Below are the code and all the weights of a small trained network. Each question names an input and a class and asks about switching units off, where a switched-off unit gives its printed mean instead of its output.

import numpy as np


def w(rows, s, z=0):
    codes = np.array(rows[::2]) - 128.0
    scale = np.full(codes.shape[1], s)
    scale[-1] = z or s
    return codes * scale


def f(y):
    return np.maximum(y, 0)


def log_softmax(a):
    a = a - a.max(-1, keepdims=True)
    return a - np.log(np.exp(a).sum(-1, keepdims=True))


def net(x, mask):
    res = np.array(x, float).reshape(1, 7) / 4 @ E
    y = f(res @ A[0][:, :-1].T + A[0][:, -1])
    res = res + np.where(mask, y, B[0][:, -1]) @ B[0][:, :-1]
    return log_softmax(res[-1] @ U[:, :-1].T + U[:, -1])


A, B = {}, {}
E = w([
[129,135,94,121,126,120,138,102,126,119],'x0',
[101,193,27,230,190,153,112,192,180,199],'x1',
[63,125,194,141,254,168,182,83,185,55],'x2',
[119,146,134,126,116,128,143,131,141,131],'x3',
[135,187,178,94,141,161,53,30,174,226],'x4',
[33,62,93,48,129,170,163,153,134,214],'x5',
[230,167,134,93,194,129,224,155,78,170],'x6',
],0.0068)
A[0] = w([
[89,120,133,74,149,121,122,105,136,197,113],'n0',
[128,139,134,98,115,115,136,106,135,111,53],'n1',
[60,116,184,117,253,142,168,72,177,59,26],'n2',
[170,114,105,124,73,94,100,163,126,155,74],'n3',
[66,60,105,77,127,140,153,150,135,177,81],'n4',
[120,93,121,135,134,144,156,144,114,86,46],'n5',
[98,133,135,160,161,144,139,120,148,118,57],'n6',
[43,75,115,85,151,100,156,141,105,181,83],'n7',
[145,153,142,139,146,122,118,122,130,109,35],'n8',
[254,155,139,63,209,125,221,141,127,178,98],'n9',
[190,134,107,115,90,128,124,130,121,166,85],'n10',
[193,120,96,107,17,143,103,143,125,176,29],'n11',
[27,110,132,166,61,132,10,71,169,70,51],'n12',
[155,125,105,117,37,120,98,152,86,171,25],'n13',
[131,98,83,138,76,116,163,205,106,68,81],'n14',
[141,101,127,60,102,135,130,96,139,82,14],'n15',
[92,166,37,252,182,151,108,172,163,189,3],'n16',
[152,159,138,167,131,143,113,116,119,92,39],'n17',
[181,149,147,114,162,120,180,153,109,134,127],'n18',
[161,183,156,196,106,93,121,116,146,78,91],'n19',
[101,141,173,126,222,139,163,92,141,91,32],'n20',
[155,47,229,30,67,136,124,60,80,69,31],'n21',
[199,184,165,190,128,99,71,97,132,82,97],'n22',
[146,188,191,95,155,156,43,21,159,223,32],'n23',
[90,113,116,145,154,128,175,173,130,70,68],'n24',
[68,109,97,80,107,136,146,162,107,165,65],'n25',
[75,73,116,107,135,134,158,137,147,167,49],'n26',
[116,166,153,107,122,121,83,95,135,158,81],'n27',
[189,141,148,205,98,114,107,120,118,61,46],'n28',
[122,137,125,99,127,137,126,151,108,90,102],'n29',
[132,162,117,157,150,132,131,145,132,145,105],'n30',
[38,86,101,171,76,113,58,133,168,57,65],'n31',
[91,161,82,196,174,132,108,127,130,176,88],'n32',
[107,90,109,153,104,121,168,221,105,51,84],'n33',
[136,172,156,114,133,122,94,92,146,167,15],'n34',
[118,154,141,114,141,121,109,132,130,140,78],'n35',
],0.0079,0.0011)
B[0] = w([
[153,113,100,129,123,192,123,106,146,92,177],'n0',
[127,117,142,119,140,127,116,150,145,128,143],'n1',
[117,163,91,216,86,83,26,150,76,143,226],'n2',
[110,148,125,172,128,104,80,120,102,135,184],'n3',
[152,149,121,108,141,213,91,118,158,100,201],'n4',
[125,115,102,146,140,100,148,118,159,143,157],'n5',
[131,142,124,136,113,102,100,138,109,134,159],'n6',
[144,146,122,106,118,210,102,108,167,108,195],'n7',
[127,127,116,112,110,154,114,119,134,129,143],'n8',
[120,131,209,93,126,165,177,127,35,194,214],'n9',
[96,135,142,169,113,119,95,135,97,132,171],'n10',
[112,157,125,199,116,100,56,144,102,132,206],'n11',
[136,144,197,101,132,164,185,131,35,199,241],'n12',
[103,164,114,188,122,105,68,144,100,132,200],'n13',
[112,80,80,178,150,102,165,91,155,139,200],'n14',
[132,128,163,103,138,98,114,158,159,112,166],'n15',
[128,144,191,42,117,16,131,152,172,73,255],'n16',
[125,133,121,109,117,171,107,123,154,123,153],'n17',
[125,124,158,105,130,165,152,120,85,156,171],'n18',
[148,128,108,91,138,197,80,121,146,106,177],'n19',
[111,150,122,184,93,116,61,148,96,148,189],'n20',
[125,168,156,47,135,4,146,175,199,74,239],'n21',
[138,127,100,94,120,233,102,119,168,99,195],'n22',
[119,47,39,195,154,95,228,105,177,127,232],'n23',
[120,94,81,176,132,106,137,102,144,139,177],'n24',
[154,131,127,120,126,191,96,120,143,85,187],'n25',
[160,140,117,110,131,187,94,118,140,111,180],'n26',
[141,88,98,152,153,110,154,119,124,121,169],'n27',
[132,131,111,97,136,216,102,118,179,111,180],'n28',
[130,119,127,139,138,120,141,127,157,136,144],'n29',
[125,139,160,100,118,104,132,129,133,116,159],'n30',
[144,136,177,112,143,152,184,132,39,187,222],'n31',
[133,130,156,85,124,63,147,151,152,92,199],'n32',
[127,71,79,158,145,110,202,89,167,146,205],'n33',
[105,82,99,152,137,123,160,118,140,117,167],'n34',
[139,117,107,128,133,115,134,119,118,123,140],'n35',
],0.016,0.0095)
U = w([
[137,166,177,44,140,28,141,193,186,63,65],'0',
[100,177,96,219,92,100,33,156,87,140,111],'1',
[127,32,51,177,189,117,219,83,169,135,254],'2',
[149,146,205,83,152,183,202,131,30,210,95],'3',
[183,149,100,79,138,255,76,107,191,71,110],'4',
],0.0077,0.00081)

Each question gives the input, the list of numbers given to net, and the class t.
The units are the neurons (one row each of A and B). Each row of codes is followed by its name. A weight is (code - 128) times the scale printed after its matrix; where a second scale follows, it is the last column's (A, B and U).
mask holds one flag per neuron, in row order. A switched-off neuron (its flag False) gives its mean, the last column of its row in B, instead of its output. The means were averaged over made-up inputs and are rounded, as every weight is.
A unit's drop is (log p(t) with every unit on - log p(t) with that unit switched off) / (log p(t) with every unit on - log p(t) with every unit switched off).
The circuit of an input: a set's keep is (log p(t) with only the set's units on - log p(t) with every unit switched off) / (log p(t) with every unit on - log p(t) with every unit switched off). Starting from the 12 units with the biggest drops (on a tie, the unit counted first), units are removed one at a time, each time the one whose removal leaves the highest keep (on an exact tie, the one counted first), for as long as the keep stays at least 0.8.
units of the circuit, in order: the units of the circuit, biggest drop first
unit that matters most: the unit with the biggest drop
top k neurons: the k neurons with the biggest drops, biggest first
drop of u: that unit's drop, to one decimal
input [3,0,5,-8,-6,-8,-6], class 4: unit that matters most -> n28
input [-7,-4,4,-5,3,-6,-3], class 4: top 4 neurons -> (n22, n16, n28, n19)
input [8,2,8,5,-7,-6,2], class 1: top 2 neurons -> (n2, n20)
input [0,-7,8,2,-8,1,-6], class 1: top 3 neurons -> (n2, n16, n20)
input [-1,7,8,4,-2,-3,-3], class 1: top 2 neurons -> (n2, n21)
input [-1,-6,-8,7,8,5,-1], class 1: top 2 neurons -> (n11, n13)
input [8,1,3,3,-3,1,4], class 3: top 3 neurons -> (n23, n9, n11)
input [3,2,-7,-2,4,8,4], class 4: top 3 neurons -> (n2, n4, n0)
input [0,2,-7,8,4,8,0], class 4: top 2 neurons -> (n2, n4)
input [4,5,4,-5,-1,-4,-5], class 0: top 3 neurons -> (n16, n9, n32)
input [-7,-5,7,5,0,-3,-2], class 1: top 3 neurons -> (n2, n16, n20)
input [-4,-4,6,4,-2,-1,2], class 1: top 2 neurons -> (n2, n16)
input [-7,7,5,-2,7,4,-2], class 0: top 3 neurons -> (n16, n32, n33)
input [-4,-2,6,-3,3,6,-7], class 3: top 4 neurons -> (n12, n31, n11, n13)
input [-1,5,8,5,-2,7,-6], class 1: top 2 neurons -> (n2, n20)
input [-3,2,7,-6,7,7,-8], class 3: unit that matters most -> n12
input [7,8,-6,-4,-3,3,-3], class 0: drop of n16 -> 1.6
input [1,-1,-4,1,6,6,3], class 2: drop of n23 -> 2.2
input [1,-5,3,5,-7,-8,-3], class 4: drop of n23 -> 0.7
input [-6,-2,3,8,-8,7,-1], class 2: drop of n7 -> 0.0
input [4,-4,1,5,5,-8,4], class 4: units of the circuit, in order -> (n22)
